Here is a tiny trained network, its code and every weight. The questions are about switching its units off for an input and a target symbol, where a switched-off unit gives its printed mean instead of its output.

import numpy as np


def w(rows, s, z=0):
    codes = np.array(rows[::2]) - 128.0
    scale = np.full(codes.shape[1], s)
    scale[-1] = z or s
    return codes * scale


def f(y):
    return np.maximum(y, 0)


def softmax(a):
    e = np.exp(a - a.max(-1, keepdims=True))
    return e / e.sum(-1, keepdims=True)


def log_softmax(a):
    a = a - a.max(-1, keepdims=True)
    return a - np.log(np.exp(a).sum(-1, keepdims=True))


def net(x, mask):
    ids = ['αβγδεζθλξσφψω'.index(c) for c in x.split()]
    T = len(ids)
    res = E[ids] + P[:T]
    u = 0
    for l in range(2):
        q, k, v = (res @ M[l].T for M in (Q, K, V))
        z = softmax(np.where(np.tri(T) > 0, q @ k.T / 2**0.5, -1e9)) @ v
        res = res + np.where(mask[u], z, O[l][:, -1]) @ O[l][:, :-1]
        u += 1
        y = f(res @ A[l][:, :-1].T + A[l][:, -1])
        res = res + np.where(mask[u : u + 16], y, B[l][:, -1]) @ B[l][:, :-1]
        u += 16
    return log_softmax(res[-1] @ U[:, :-1].T + U[:, -1])


Q, K, V, O, A, B = {}, {}, {}, {}, {}, {}
E = w([
[142,124,125],'α',
[166,133,117],'β',
[138,104,135],'γ',
[52,156,77],'δ',
[143,68,127],'ε',
[164,136,114],'ζ',
[211,132,89],'θ',
[221,177,241],'λ',
[109,53,3],'ξ',
[125,174,132],'σ',
[96,207,156],'φ',
[194,94,214],'ψ',
[127,142,158],'ω',
],0.017)
P = w([
[78,3,151],'0',
[92,48,134],'1',
[86,71,115],'2',
[89,102,97],'3',
[94,128,83],'4',
[90,137,81],'5',
[94,161,81],'6',
[96,184,69],'7',
[106,176,50],'8',
[100,198,57],'9',
[105,196,75],'10',
[92,175,103],'11',
],0.0033)
Q[0] = w([
[152,191,248],'0.h0',
[156,123,117],'0.h0',
],0.012)
K[0] = w([
[193,126,252],'0.h0',
[145,119,110],'0.h0',
],0.018)
V[0] = w([
[158,141,224],'0.h0',
[255,112,253],'0.h0',
],0.0051)
O[0] = w([
[254,127,132,94],'0.h0',
[208,89,70,254],'0.h0',
],0.0076,0.00055)
A[0] = w([
[168,192,163,42],'0.n0',
[72,126,78,95],'0.n1',
[106,98,167,97],'0.n2',
[108,142,171,188],'0.n3',
[158,176,133,79],'0.n4',
[126,150,150,71],'0.n5',
[67,162,183,192],'0.n6',
[85,132,82,94],'0.n7',
[151,136,87,57],'0.n8',
[137,139,166,136],'0.n9',
[129,77,153,113],'0.n10',
[150,101,86,172],'0.n11',
[93,148,62,65],'0.n12',
[68,153,201,253],'0.n13',
[67,111,74,89],'0.n14',
[103,109,247,133],'0.n15',
],0.012,0.005)
B[0] = w([
[165,114,188,173],'0.n0',
[198,195,231,184],'0.n1',
[127,68,153,136],'0.n2',
[83,143,91,179],'0.n3',
[155,78,194,171],'0.n4',
[134,110,114,131],'0.n5',
[130,245,85,230],'0.n6',
[192,196,183,172],'0.n7',
[119,92,131,152],'0.n8',
[129,140,156,151],'0.n9',
[68,102,13,142],'0.n10',
[142,120,71,211],'0.n11',
[185,149,161,166],'0.n12',
[109,215,75,253],'0.n13',
[237,179,255,187],'0.n14',
[225,108,17,157],'0.n15',
],0.0061,0.0053)
Q[1] = w([
[122,83,254],'1.h0',
[120,103,128],'1.h0',
],0.013)
K[1] = w([
[23,45,2],'1.h0',
[144,87,67],'1.h0',
],0.0098)
V[1] = w([
[207,122,255],'1.h0',
[166,53,110],'1.h0',
],0.0071)
O[1] = w([
[254,139,216,229],'1.h0',
[87,93,164,1],'1.h0',
],0.007,0.009)
A[1] = w([
[119,175,138,131],'1.n0',
[182,111,99,97],'1.n1',
[165,149,189,93],'1.n2',
[126,166,123,57],'1.n3',
[158,152,100,128],'1.n4',
[149,125,42,137],'1.n5',
[196,104,102,100],'1.n6',
[75,186,141,1],'1.n7',
[135,18,2,121],'1.n8',
[77,128,201,178],'1.n9',
[134,148,114,129],'1.n10',
[160,159,86,137],'1.n11',
[151,176,208,133],'1.n12',
[195,102,131,106],'1.n13',
[179,36,192,163],'1.n14',
[19,112,123,222],'1.n15',
],0.0099)
B[1] = w([
[113,138,134,187],'1.n0',
[100,149,118,181],'1.n1',
[106,108,130,214],'1.n2',
[115,95,113,150],'1.n3',
[119,120,138,204],'1.n4',
[103,144,105,180],'1.n5',
[122,142,127,202],'1.n6',
[111,101,56,149],'1.n7',
[78,85,125,164],'1.n8',
[167,126,105,136],'1.n9',
[133,132,143,164],'1.n10',
[120,119,144,222],'1.n11',
[141,78,118,252],'1.n12',
[91,149,125,208],'1.n13',
[117,122,93,216],'1.n14',
[91,86,250,152],'1.n15',
],0.013,0.012)
U = w([
[106,114,174,129],'α',
[123,103,132,106],'β',
[96,104,177,118],'γ',
[168,221,52,177],'δ',
[95,81,160,47],'ε',
[116,112,138,111],'ζ',
[94,84,2,38],'θ',
[219,54,111,228],'λ',
[197,158,255,188],'ξ',
[89,169,223,96],'σ',
[53,188,123,3],'φ',
[135,119,97,133],'ψ',
[103,134,161,96],'ω',
],0.0089,0.0035)

Each question gives the input, a string of symbols that net reads in full, and the target symbol t.
The units are the heads (2 rows each of Q, K, V and O) and the neurons (one row each of A and B). Each row of codes is followed by its name. A weight is (code - 128) times the scale printed after its matrix; where a second scale follows, it is the last column's (O, A, B and U).
mask holds one flag per unit, layer by layer, with each layer's heads first. A switched-off unit (its flag False) gives its mean, the last column of its rows in O or B, instead of its output. The means were averaged over made-up inputs and are rounded, as every weight is.
A unit's drop is (log p(t) with every unit on - log p(t) with that unit switched off) / (log p(t) with every unit on - log p(t) with every unit switched off).
The circuit of an input: a set's keep is (log p(t) with only the set's units on - log p(t) with every unit switched off) / (log p(t) with every unit on - log p(t) with every unit switched off). Starting from the 12 units with the biggest drops (on a tie, the unit counted first), units are removed one at a time, each time the one whose removal leaves the highest keep (on an exact tie, the one counted first), for as long as the keep stays at least 0.8.
units of the circuit, in order: the units of the circuit, biggest drop first
unit that matters most: the unit with the biggest drop
k most important neurons: the k neurons with the biggest drops, biggest first
k most important neurons of layer l: the k neurons of layer l with the biggest drops, biggest first
input λ γ φ φ δ ε, target δ: 2 most important neurons of layer 0 : [0.n14, 0.n1]
input ξ ε α σ φ, target ξ: 3 most important neurons : [0.n14, 0.n1, 0.n7]
input θ θ θ σ ζ ε γ α φ θ λ σ, target λ: most important neuron of layer 1 : [1.n12]
input β α φ ε σ φ γ θ, target θ: 3 most important neurons : [0.n14, 1.n8, 0.n1]
input δ ζ ε ε λ σ δ θ θ δ α, target δ: 2 most important neurons : [0.n14, 0.n1]
input δ γ σ ω, target δ: 4 most important neurons of layer 0 : [0.n13, 0.n14, 0.n6, 0.n15]
input λ θ θ ε σ, target λ: units of the circuit, in order : [1.h0, 0.h0, 1.n12]
input θ θ φ θ σ φ ζ θ λ ω, target λ: units of the circuit, in order : [0.h0, 1.h0, 1.n12]
input ε σ ξ δ φ β, target δ: 2 most important neurons : [0.n6, 0.n13]
input δ β θ φ, target δ: 2 most important neurons : [0.n13, 0.n14]
input β φ δ θ δ θ, target δ: 4 most important neurons : [0.n14, 0.n13, 1.n15, 0.n6]
input θ φ λ θ ψ θ γ, target λ: 2 most important neurons : [0.n0, 0.n4]
input θ δ θ θ φ δ γ δ, target δ: 3 most important neurons : [0.n13, 0.n6, 1.n7]
input θ α ω φ ε δ ζ β σ ξ σ, target ξ: 4 most important neurons : [0.n14, 0.n1, 0.n7, 0.n12]
input ε ξ θ θ ζ, target ξ: unit that matters most : 0.h0
input σ θ δ σ φ φ, target δ: 2 most important neurons : [0.n13, 0.n6]
input δ ε θ α θ ε σ, target δ: 4 most important neurons of layer 0 : [0.n14, 0.n13, 0.n6, 0.n1]
input φ σ ζ σ σ λ λ σ ζ θ θ β, target λ: 2 most important neurons of layer 1 : [1.n12, 1.n14]
input θ δ ζ β, target δ: 4 most important neurons of layer 0 : [0.n14, 0.n1, 0.n13, 0.n6]
input θ β δ σ ε θ θ ζ, target δ: 2 most important neurons of layer 1 : [1.n15, 1.n12]
